Below is a small trained network, with its code and all its weights. Each question gives an input and a class and asks what happens when units are switched off, that is, made to give their printed mean instead of their output.

import numpy as np


def w(rows, s, z=0):
    codes = np.array(rows[::2]) - 128.0
    scale = np.full(codes.shape[1], s)
    scale[-1] = z or s
    return codes * scale


def norm(h):
    return h / np.sqrt((h * h).mean(-1, keepdims=True) + 1e-5)


def f(y):
    return y / 2 * (1 + np.tanh(0.7978845608 * (y + 0.044715 * y**3)))


def log_softmax(a):
    a = a - a.max(-1, keepdims=True)
    return a - np.log(np.exp(a).sum(-1, keepdims=True))


def net(x, mask):
    res = np.array(x, float).reshape(1, 2) / 4 @ E
    u = 0
    for l in range(3):
        y = f(norm(res) @ A[l][:, :-1].T + A[l][:, -1])
        res = res + np.where(mask[u : u + 6], y, B[l][:, -1]) @ B[l][:, :-1]
        u += 6
    return log_softmax(norm(res)[-1] @ U[:, :-1].T + U[:, -1])


A, B = {}, {}
E = w([
[167,164,22,201,215,70],'x0',
[207,144,253,112,180,62],'x1',
],0.0049)
A[0] = w([
[136,61,45,145,66,134,166],'L0N0',
[168,65,158,79,48,146,135],'L0N1',
[251,104,136,100,128,108,1],'L0N2',
[107,172,82,144,143,76,160],'L0N3',
[102,64,150,158,121,1,166],'L0N4',
[55,175,152,170,139,142,21],'L0N5',
],0.0076,0.0018)
B[0] = w([
[65,77,151,148,122,111,222],'L0N0',
[156,142,186,75,83,66,254],'L0N1',
[74,129,179,159,102,120,170],'L0N2',
[193,190,200,2,133,93,200],'L0N3',
[77,133,40,128,81,124,170],'L0N4',
[99,116,104,184,129,112,112],'L0N5',
],0.0068,0.0039)
A[1] = w([
[80,46,181,154,155,93,190],'L1N0',
[227,135,47,157,188,108,86],'L1N1',
[254,38,191,107,147,25,163],'L1N2',
[39,61,201,50,91,61,52],'L1N3',
[122,155,146,49,76,46,70],'L1N4',
[181,98,29,210,230,103,253],'L1N5',
],0.0064,0.0028)
B[1] = w([
[145,127,100,196,187,115,174],'L1N0',
[140,153,197,10,94,92,173],'L1N1',
[76,73,101,112,139,141,247],'L1N2',
[143,165,151,71,164,106,255],'L1N3',
[92,134,79,118,93,188,216],'L1N4',
[102,117,184,112,121,174,206],'L1N5',
],0.012,0.0058)
A[2] = w([
[157,123,100,1,119,193,131],'L2N0',
[7,96,110,95,174,189,167],'L2N1',
[106,90,189,75,172,139,146],'L2N2',
[83,32,153,91,143,125,139],'L2N3',
[218,197,179,50,36,111,115],'L2N4',
[73,227,27,96,94,204,2],'L2N5',
],0.0079,0.0022)
B[2] = w([
[87,241,87,136,242,168,241],'L2N0',
[146,59,181,156,71,93,245],'L2N1',
[117,78,46,209,73,109,218],'L2N2',
[226,158,157,153,125,129,203],'L2N3',
[153,41,184,98,95,190,195],'L2N4',
[169,121,115,122,190,1,151],'L2N5',
],0.0078,0.011)
U = w([
[94,103,216,9,126,178,186],'0',
[121,42,180,188,83,76,210],'1',
[85,143,90,96,209,45,183],'2',
[163,172,84,136,66,146,34],'3',
[156,175,101,112,83,132,42],'4',
[166,153,109,150,89,176,3],'5',
[166,148,67,144,92,166,2],'6',
[162,168,140,118,88,115,41],'7',
],0.016,0.0056)

Each question gives the input, the list of numbers given to net, and the class t.
The units are the neurons (one row each of A and B). Each row of codes is followed by its name. A weight is (code - 128) times the scale printed after its matrix; where a second scale follows, it is the last column's (A, B and U).
mask holds one flag per neuron, layer by layer. A switched-off neuron (its flag False) gives its mean, the last column of its row in B, instead of its output. The means were averaged over made-up inputs and are rounded, as every weight is.
A unit's drop is (log p(t) with every unit on - log p(t) with that unit switched off) / (log p(t) with every unit on - log p(t) with every unit switched off).
The circuit of an input: a set's keep is (log p(t) with only the set's units on - log p(t) with every unit switched off) / (log p(t) with every unit on - log p(t) with every unit switched off). Starting from the 12 units with the biggest drops (on a tie, the unit counted first), units are removed one at a time, each time the one whose removal leaves the highest keep (on an exact tie, the one counted first), for as long as the keep stays at least 0.8.
circuit, biggest first: the units of the circuit, biggest drop first
k most important neurons: the k neurons with the biggest drops, biggest first
k most important neurons of layer l: the k neurons of layer l with the biggest drops, biggest first
input [-5,-7], class 1: 3 most important neurons => (L0N3, L0N0, L1N4)
input [-6,7], class 1: circuit, biggest first => (L1N1, L2N2)
input [-5,8], class 1: circuit, biggest first => (L1N1, L2N2)
input [-6,-8], class 1: 3 most important neurons => (L0N3, L0N0, L1N1)
input [2,3], class 2: most important neuron of layer 1 => (L1N4)
input [8,-6], class 0: 2 most important neurons => (L1N1, L0N3)
input [-3,-2], class 2: 2 most important neurons => (L1N1, L1N3)
input [-3,-4], class 1: 3 most important neurons => (L0N3, L0N0, L1N1)
input [-5,-8], class 1: 2 most important neurons => (L0N3, L0N0)
input [6,6], class 0: 3 most important neurons of layer 0 => (L0N0, L0N1, L0N4)
input [1,0], class 2: 2 most important neurons => (L0N3, L2N5)
input [6,8], class 1: 2 most important neurons => (L0N2, L1N3)
input [2,-3], class 2: 2 most important neurons of layer 1 => (L1N2, L1N3)
input [0,-2], class 2: most important neuron of layer 2 => (L2N1)
input [5,-1], class 0: 2 most important neurons => (L1N1, L0N1)
input [4,-3], class 0: 2 most important neurons => (L0N1, L0N3)
input [-1,3], class 2: 2 most important neurons of layer 0 => (L0N4, L0N0)
input [-3,1], class 2: 2 most important neurons of layer 2 => (L2N0, L2N4)
input [-2,2], class 2: 3 most important neurons of layer 1 => (L1N3, L1N1, L1N4)
input [-3,0], class 2: 3 most important neurons of layer 2 => (L2N0, L2N5, L2N4)
input [7,-5], class 0: 2 most important neurons => (L1N1, L0N3)
input [1,6], class 1: most important neuron of layer 2 => (L2N0)
input [-3,3], class 2: 2 most important neurons of layer 2 => (L2N0, L2N4)
